Rows and whether each has a hidden trait (one of two labels; each part has its own):
In the rows, zero is written as 128.
[ 99 125 128 147 128 236 135 145 101 119 115 130 132 132  75 115 121 115
 142 103  69 152 121 113  89  95  96 131 126 153 111 133 125 120 135 140
 127 115 129 136 124 129 117 131 124 126 140 115 145 134 141 123 125 124
 127 109  95 149 211 143 121 131 128  95 135 125 133 139 111 142 121 110
 148 136 137 135 150 122 135 149 122 121 129 194 126 121 137  90 130 119
 137 113 129 115 136 111 120 110 146 131 157 154 128 132 144 220 135 121
 170 137 124 130  69 151 124 129  90  89 142 126 122 128]
mirir
[165 123 158 186 110 255 137 137 106 122 106 160 135  85 178 143 111   1
 160  68 101 138 170 161 107  85 101 137 127 190 129 123 132 112 133 147
 152  91 114 116 131 130  87 131 122 105  88 102 126 109  60 121 121 117
 126  73  67 132  93 158 130 144 140 139 118 118  92 150  97 149 109   4
 141 155 121 118  63 133 127 205 138 152 124 175  90 122 185  72 131 141
 140 143 128 161 110 120 108  62 171 131 208 147 131 119 106 156 133 140
 143 134 132 129  76 193  72 154 120  49 160 128 105 126]
mirir
[ 97 122 147 153 124 193 136 144  99 117 117 141 138 130   1 124 131  15
 134 118 132 132 150 114 129  99 107 131 120 142 128 131 108 114 129 153
 139 135 132 126 132 139 113 130 125 139 144 113 154 140 164 135 121 125
 125  99  98 127 206 127 127 138 128 128 135 124 133 150 110 141 126 138
 129 140 130 133 141 131 137 102 124 125 131 195 105 130 138 104 139 111
 137 104 122 125 152 150 113 147 149 132 149 149 124 136 104 182 109 119
 143 130 126 128  85 180  94 131 117  67 126  99 123 125]
mirir
[135 128 132 124 134  77 138 132 135 127 122 134 127 129 211 122 124 124
 125 129 104 108 130 148 120 130 127 131 122 122 126 121 123 139 125 137
 116 128 123 124 127 132 126 126 126 129 140 125 127 113 148 133 128 130
 131 153 137 127  51 116 130 122 126 126 113 121 122 113 131 130 135 130
 125 121 127 132 125 131 116 113 133 121 131 119 125 139 159 117 126 127
 125 124 123 124 128  98 128 122 122 126 111 128 108 130 124 127 132 131
 113 115 125 127 128 106 126 121 148 148 137 128 144 129]
mirir
[123 128 134 126 131 141 123 125 124 130 134 123 133 134 136 137 130 160
 128 126 143 114 134 106 140 115 128 129 136 129 124 125 135 106 134 136
 143 129 130 129 127 123 132 129 133 137 114 123 139 141 106 125 128 129
 131 107 124 131 140 135 126 129 128 151 142 132 122 141 121 124 127 142
 130 146 131 126 113 116 138 141 124 135 127 115 132 120  82 133 121 133
 131 137 123 132 126 142 125 141 129 126 110 123 149 117 123 137 129 125
 143 141 122 127 127 115 128 157  90 133 116 114 125 127]
mirir
[103 131 135 126 120 111 150 136 147 130 121 142 115 125 198 124 132  94
 129 138  76 123 108 136 124 149 125 126 125 122 124 122 117 141 127 146
 114 133 123 125 129 125 118 127 121 114 150 126 103 126 151 120 131 130
 123 151 140 132  85 123 130 131 124 141 125 123 121 122 125 122 115 139
 123 113 119 126 129 139 125 101 133 132 127 149 127 141 160 127 134 118
 125 118 131 120 136 128 129 109 113 133 136 141 109 130 128 127 128 129
 119 123 126 127 132 135 120 130 163 145 131 129 133 131]
mirir
[ 77 143 183 146 169 177 109 105 121 111 119 115 118 129 149 135 111   1
 115 236 111 100  85 120  94 158 115 105 137 121 122 137 164 105 138 112
 150 170 150 116 133 106 160 127 128 131 101 179 130 111 132 134 131 101
  94 143 138 134 244 142 130 126 126  96 141 143 125 136 116  95 173 187
 137  83 129 150  44 105 112 152 132 116 131 250 102 134  91 175 137 154
 141 136 135 145 120 233 111 149 165 123  27 135 137 118  98 154 136 134
 162 105 115 124 124 197 141 108  80 118 108  89 175 139]
Famu
[134 128 116 144 133  99 121 124 122 125 124 137 135 140 150 126 122  94
 124 152 113 127 129 115 138 138 130 122 132 126 127 126 125 136 128 120
 126 116 129 131 129 123 134 129 130 123 129 136 131 133 121 128 125 123
 133 121 124 130 138 131 125 131 128 136 132 123 128 128 123 129 144 128
 131 140 129 127  87 123 128 145 126 119 128 116 116 133 105 128 126 118
 120 127 130 111 117 153 134 131 125 128 132 122 134 139 132 118 127 130
 128 126 129 128 141 135 104 125 102 151 127 111 136 125]
Famu

New part:
[138 119 126 131 147  95  90 118 154 156 107 134 120 136 126 134 125 143
 155 140 128 147 146 105  86]
[62]
[118 124 125 128 107 135 136 135 134 152 131 135 114 124 142 166 121 136
 108 145 117 138 139 128 141]
[62]
[134 115 124 129 127 114 122 143 121 155 126 125 124 119 131 163 123 118
 131 127 142 135 129 129 132]
[62]
[139 115 126 129 173  90  90 123 151 160 104 130 121 134 138 153 131 147
 161 138 125 155 154 117  83]
[62]
[116 151 125 124 172 128 186 141 101 137 127 118 145 136 119 140 165 135
  95 110 130 123 142 159 147]
[62]
[126 114 128 122 123 137 171 143 134 135 145 124 164 116 125  65 118 127
 105 134 133 128 122 154 127]
[62]
[121 107 125 125 112 126  93 141 134  94 124 125 116  94 124  73 116 122
 147 133 118 135 111 111 102]
[62]
[118 139 125 124 155 119 132 136 116 154 147 117 103 140 114 174 133 110
 135 134 125 125 107 122 111]
[62]
[120 156 125 132 123 156 153 119 126  95 152 131 136  99 123 123 118 108
  94 132 122 122 111 137 164]
[62]
[128 149 129 131  98 152 129 109 128 106 132 134 146 145 132 148 116 116
 110 131 124 121 123 127 147]
[62]
[119 140 128 123 116 119 155 123 123 114 126 125 135 149 131 134 139 134
 117 116 130 120 139 151 121]
[62]
[107 151 130 124 100 163 171 145 113 100 136 222 110 109 231 195 119 147
  86 155  99 210 153 135 146]
[62]
[139 109 122 131 251  91  92 142 150 163 107 123 123 107 135  86 147 144
 158 138 127 205 143 115  86]
[62]
[122 126 123 125 147 128 128 142 109  98 130 122 135  90 118  82 127 126
 129 116 118 134 114 127 123]
[62]
[128  98 125 128  93 127  74 147 197  87 123 128 118  83 120  67 107 117
 162 143 114 153 101  86  95]
[62]
[129 146 121 135 170 116 127 144 103 132 123 120 125  86 110 117 128 117
 126 133 125 146 128 128 118]
[62]
[121 155 136 129  85 165 165 103 113  89 199 149 154 147 127 162 109 109
  95 134 121 110 110 137 166]
[62]
[145 105 120 134 190 105 110 133 121 160 129 117 138 110 112  86 128 106
 140 105 163 128 103 117 124]
[62]
[153 101 128 130 105  95  90 103 148 164 116 134 134 163 131 166 113 121
 166 113 161 114 125  97 112]
[62]
[146 103 121 134 194  97 115 132 141 163 125 118 145 107 122 123 127 104
 149 104 164 122 103 120 123]
[62]
[123 151 134 129  76 158 146 109 130  95 179 144 145 155 128 168 105 115
 105 134 118 111 120 131 157]
[62]
[121 113 125 125 118 123 111 145 164  96 118 123 124 101 126  99 120 123
 141 121 125 131 114 108 110]
[62]
[107 111 156 123 128 163  93 134  72 156 247 116 108 148 126 189 161 150
 109 122 164 154 132 165 112]
[58]
[118 114 124 123 133 147 188 224 139 113 142 124 173  63 118   9 115 131
  91 136 128 140 123 163 156]
[62]
[119 143 125 123 139 120 165 144 119 115 121 121 140 141 126 139 140 134
 114 115 124 122 140 136 130]
[62]
[119 154 130 121 153 115 185 115 112 151 127 127 139 171 123 167 184 140
  94 110 145 114 149 161 150]
[62]
[119 136 129 123 135 115 115 123 113 157 148 119 112 161 124 195 133 117
 144 136 122 119 115 111 105]
[62]
[123 152 123 132 135 147 138 135  80 110 136 127 139 104 121  97 122 112
 101 133 123 127 114 139 149]
[62]
[124 109 125 123 122 152 187 255 152 101 129 129 170  69 128   1 114 135
  86 134 129 155 131 172 162]
[62]
[118 112 122 126 147 157 196 255 147 101 137 120 177  36 117   1 116 132
  78 132 131 153 125 173 169]
[62]
[120 103 123 128 120 138  92 164 176  88 127 121 116  64 115  58 113 116
 148 137 116 154 101 104 104]
[62]
[121 136 132 123 115 138 102 127 117 150 146 121 117 160 125 181 135 146
 133 124 159 133 136 138 122]
[58]
[142 115 127 128 106 109 119 120 148 157 126 130 122 130 129 181 119 122
 140 128 144 126 131 120 122]
[62]
[152 100 129 127  90  97  84 100 147 166 118 132 127 164 133 178 114 124
 159 116 160 116 125 102 112]
[62]
[117 116 123 124 135 153 193 224 152 106 135 122 176  53 121   4 121 132
  85 134 127 145 128 160 160]
[62]
[145 149 122 131 154 100 177 125 172 107 112 123 133 129 132  39 115 106
 146 125 125 120 130 121 148]
[58]
[138 113 124 129 123 115 118 125 157 155 129 125 126 123 128 163 117 119
 132 132 141 133 123 114 130]
[62]
[142 149 123 129 136  94 168 136 167 116 114 125 136 146 123  36 118 109
 146 128 136 126 131 116 143]
[58]
[123 112 124 124 124 153 188 255 171 105 134 127 177  62 123   1 114 131
  90 137 128 145 134 169 158]
[62]
[110 123 136 125 140 155  96 140 110 146 185 114 112 136 123 169 150 146
 121 118 160 142 129 158 125]
[58]

Part 3:
[135 129 133 173 124 119 115 100  96 124 159 151 162  68 120 100 137  60
 132 101 117 141 121 137 123]
Voga
[142 116 137 151 124 110 118  94 125 122 136 134 154  79 118 117 144  93
 140 123 102 121 116 139 127]
Parul
[164  93 144 129 121  94 111  76 150 111 110 112 143  81 110 129 160 113
 168 143  70  98 120 136 127]
Parul
[175 118 127 148 128 119 158 129 106 143 162 139 114  75 107 138 134 126
 124 144 156 115 115 148 136]
Voga
[244  27 163 141 113  44 113   8 172 101 113  96 142  46  71 145 204 101
 214 186  18  46 100 161 133]
Parul
[165 110 133 153 126 111 135 101 116 133 149 132 110  72 110 129 142 106
 136 133 126 115 108 147 133]
Parul
[167 114 129 154 129 118 145 115 110 136 156 140 151  80 112 131 134 110
 124 132 141 117 114 147 133]
Parul
[168 125 143 253 120  91 108  52  37 126 212 186 191   1  97  62 153   1
 133  71 111 151  90 161 122]
Voga
[193 109 135 173 128 115 155 108  91 144 175 153 122  48 103 130 136  99
 121 129 157 115 113 161 140]
Voga
[141 128 161 180 122 124  99  70  82 124 140 163 149  47 121  95 139  30
 146  63 119 134 100 149 134]
Voga
[118 132 131 146 125 122 111 107 120 123 132 136 141  92 130 111 132  90
 129 109 111 128 129 128 125]
Parul
[165 117 131 172 126 114 137 120  79 131 175 145 127  71 105 109 142  86
 144 123 136 130 117 141 123]
Voga
[125 124 132 154 125 121 116 119  96 120 152 134 148 101 120 101 139  86
 150 115 116 139 127 123 118]
Voga
[163  95 143 163 120  90 106  57 128 114 134 132 139  59 106 116 160  66
 162 125  74 107 108 147 127]
Parul
[131 131 147 160 125 126 108  99 106 123 131 148 170  76 126 107 133  68
 137  94 119 133 114 137 130]
Voga
[188  90 238 104 125 184 132  90  83 137  63 154 131  66 119 144 136 131
 210  65 196  72 104 153 176]
Voga
[101 133 137 104 127 141 116 130 143 121 103 119 122 125 140 128 125 145
 140 118 119 129 131 115 129]
Voga
[187  90 144 156 121  90 118  64 133 119 137 127 161  59 101 126 160  87
 161 142  84  98 111 149 130]
Parul
[146 124 144 159 126 127 124 104 104 130 140 147 132  75 117 118 134  88
 136 106 134 124 115 141 135]
Voga
[159 104 140 144 123 102 116  85 139 119 129 126 154  79 114 124 155 100
 151 131  91 112 110 139 127]
Parul
[130 126 134 150 125 117 111  98 117 122 136 138 134  85 125 112 136  84
 134 109 108 132 114 134 125]
Parul
[151 123 132 164 125 112 122  99 113 128 149 142 160  69 119 115 138  81
 129 118 120 127 102 141 129]
Parul
[198 101 153 145 128 140 156 110  91 145 136 157 125  60 106 142 134 122
 149 117 177  94  84 160 153]
Voga
[  1 170 159  76 119 163  21  99 171  79  20 112 132 176 187  80 120  99
 171  45  46 167 182  69 109]
Voga
[139 125 130 138 127 123 128 120 121 129 137 133 149  95 123 126 131 112
 127 125 126 125 135 134 128]
Parul
[166 113 142 198 121  96 101  54  97 121 159 158 173  51 108  98 152  25
 140  99  98 128 111 153 127]
Parul
[134 128 131 147 127 123 124 115 117 128 139 138 145  89 123 120 131 100
 130 115 124 132 119 135 129]
Voga
[139 124 131 138 128 126 132 123 118 130 135 135 152  96 122 124 130 119
 128 127 135 125 131 134 131]
Voga
[203  85 141 150 125  96 149  91 126 133 150 126 148  62  95 144 154 122
 148 157 117  91 101 157 137]
Parul
[106 143 147 196 120 117  74  59  97 111 144 166 155  53 131  71 137   1
 134  57  88 156 108 135 120]
Voga
[146 119 151 135 126 135 129 112 113 131 122 138 116  89 124 127 131 117
 143 110 139 119 116 137 138]
Voga
[142 121 132 145 126 118 125 109 121 125 134 133 125  89 121 122 136 102
 132 125 121 126 119 136 128]
Parul
[132 134 145 189 122 117  99  71  89 121 151 163 150  48 124  88 137  20
 131  76 111 144  95 143 127]
Voga
[166 113 158 126 128 142 141 122 109 137 123 138 143  86 119 138 132 138
 147 119 156 106 129 141 145]
Voga
[161 121 133 157 128 120 138 116 106 137 156 142 122  75 115 125 135 103
 121 125 137 125  97 146 137]
Voga
[144 116 173 106 127 157 126 116 117 130  93 134 157 100 128 138 129 140
 162 103 153 105 124 133 147]
Voga
[185 107 133 204 123 103 147 118  42 132 214 157 126  47  88  86 156  44
 159 113 141 135  95 147 119]
Voga
[115 133 143 145 125 129 107 107 120 121 124 139 128  86 132 111 131  91
 136 102 117 136 123 128 128]
Voga
[101 136 130 127 126 131 106 125 134 119 113 130 137 114 139 114 128 113
 134 111 108 139 123 118 123]
Voga
[140 126 134 170 125 117 116  94 105 126 153 146 130  69 120 107 136  67
 126 104 119 135 119 140 127]
Parul
[148 121 158 146 125 136 120 102 103 129 125 146 114  71 122 119 133  92
 147  98 138 119 123 142 139]
Voga
[131 135 137 186 123 115 101  83  95 122 153 158 146  56 123  94 136  35
 125  85 108 144 110 141 124]
Voga
[132 129 132 162 125 119 116 108 100 125 153 146 152  83 120 104 137  72
 136 109 116 138 115 132 122]
Voga
[158 123 143 177 126 118 125  90  92 130 155 157 137  52 114 110 137  61
 129  99 133 129 102 149 134]
Voga
[159 116 131 148 129 124 142 121 112 137 148 136 132  82 115 131 131 115
 125 130 143 120 120 143 134]
Voga
[135 125 131 148 125 119 117 105 120 124 136 135 135  86 123 116 133  93
 133 117 114 129 116 134 126]
Parul
[156 116 132 161 126 117 135 121  91 130 163 139 132  82 109 112 140 103
 145 126 132 129 125 134 124]
Voga
[146 123 135 177 123 111 119 109  68 123 179 148 135  67 109  90 147  52
 155 112 122 141 104 131 117]
Voga
